Below is a small trained network, with its code and all its weights. Each question gives an input and a class and asks what happens when units are switched off, that is, made to give their printed mean instead of their output.

import numpy as np


def w(rows, s, z=0):
    codes = np.array(rows[::2]) - 128.0
    scale = np.full(codes.shape[1], s)
    scale[-1] = z or s
    return codes * scale


def f(y):
    return y / 2 * (1 + np.tanh(0.7978845608 * (y + 0.044715 * y**3)))


def log_softmax(a):
    a = a - a.max(-1, keepdims=True)
    return a - np.log(np.exp(a).sum(-1, keepdims=True))


def net(x, mask):
    res = np.array(x, float).reshape(1, 4) / 4 @ E
    y = f(res @ A[0][:, :-1].T + A[0][:, -1])
    res = res + np.where(mask, y, B[0][:, -1]) @ B[0][:, :-1]
    return log_softmax(res[-1] @ U[:, :-1].T + U[:, -1])


A, B = {}, {}
E = w([
[14,186,223],'x0',
[127,129,129],'x1',
[246,132,212],'x2',
[129,129,128],'x3',
],0.014)
A[0] = w([
[230,148,156,187],'neuron 1',
[205,163,198,187],'neuron 2',
[93,226,254,133],'neuron 3',
[109,75,67,254],'neuron 4',
[79,158,174,119],'neuron 5',
[15,190,124,214],'neuron 6',
],0.013,0.0078)
B[0] = w([
[147,30,112,206],'neuron 1',
[126,16,179,211],'neuron 2',
[66,120,221,249],'neuron 3',
[163,194,5,203],'neuron 4',
[119,147,148,185],'neuron 5',
[190,247,145,243],'neuron 6',
],0.013,0.02)
U = w([
[118,140,34,255],'0',
[113,121,137,50],'1',
[107,222,180,150],'2',
[74,113,116,42],'3',
[69,114,142,35],'4',
[135,11,114,159],'5',
[29,92,132,42],'6',
[31,78,250,140],'7',
],0.011,0.0074)

Each question gives the input, the list of numbers given to net, and the class t.
The units are the neurons (one row each of A and B). Each row of codes is followed by its name. A weight is (code - 128) times the scale printed after its matrix; where a second scale follows, it is the last column's (A, B and U).
mask holds one flag per neuron, in row order. A switched-off neuron (its flag False) gives its mean, the last column of its row in B, instead of its output. The means were averaged over made-up inputs and are rounded, as every weight is.
A unit's drop is (log p(t) with every unit on - log p(t) with that unit switched off) / (log p(t) with every unit on - log p(t) with every unit switched off).
The circuit of an input: a set's keep is (log p(t) with only the set's units on - log p(t) with every unit switched off) / (log p(t) with every unit on - log p(t) with every unit switched off). Starting from all 6 units, units are removed one at a time, each time the one whose removal leaves the highest keep (on an exact tie, the one counted first), for as long as the keep stays at least 0.8.
units of the circuit, in order: the units of the circuit, biggest drop first
k most important neurons: the k neurons with the biggest drops, biggest first
drop when u is switched off: that unit's drop, to one decimal
input [1,7,-4,6], class 2: units of the circuit, in order	neuron 6
input [-1,0,-7,5], class 0: 2 most important neurons	neuron 3; neuron 4
input [-1,-1,1,0], class 5: units of the circuit, in order	neuron 6; neuron 3
input [-4,6,0,4], class 0: 3 most important neurons	neuron 2; neuron 3; neuron 4
input [5,4,-1,-8], class 2: 2 most important neurons	neuron 6; neuron 2
input [4,-6,0,8], class 2: 3 most important neurons	neuron 2; neuron 6; neuron 1
input [0,-2,-8,4], class 0: 2 most important neurons	neuron 3; neuron 4
input [-2,-7,-1,1], class 0: 2 most important neurons	neuron 2; neuron 3
input [2,8,-8,3], class 2: 2 most important neurons	neuron 6; neuron 1
input [5,-4,0,-3], class 2: 2 most important neurons	neuron 6; neuron 2
input [-1,8,-1,3], class 0: 3 most important neurons	neuron 3; neuron 2; neuron 6
input [-6,7,0,-6], class 0: 3 most important neurons	neuron 2; neuron 4; neuron 3
input [-3,-8,-4,-2], class 0: drop when neuron 3 is switched off	0.0
input [-1,-6,8,0], class 5: units of the circuit, in order	neuron 1
input [-2,1,2,1], class 5: drop when neuron 3 is switched off	0.1
input [3,2,-7,5], class 2: drop when neuron 6 is switched off	0.2
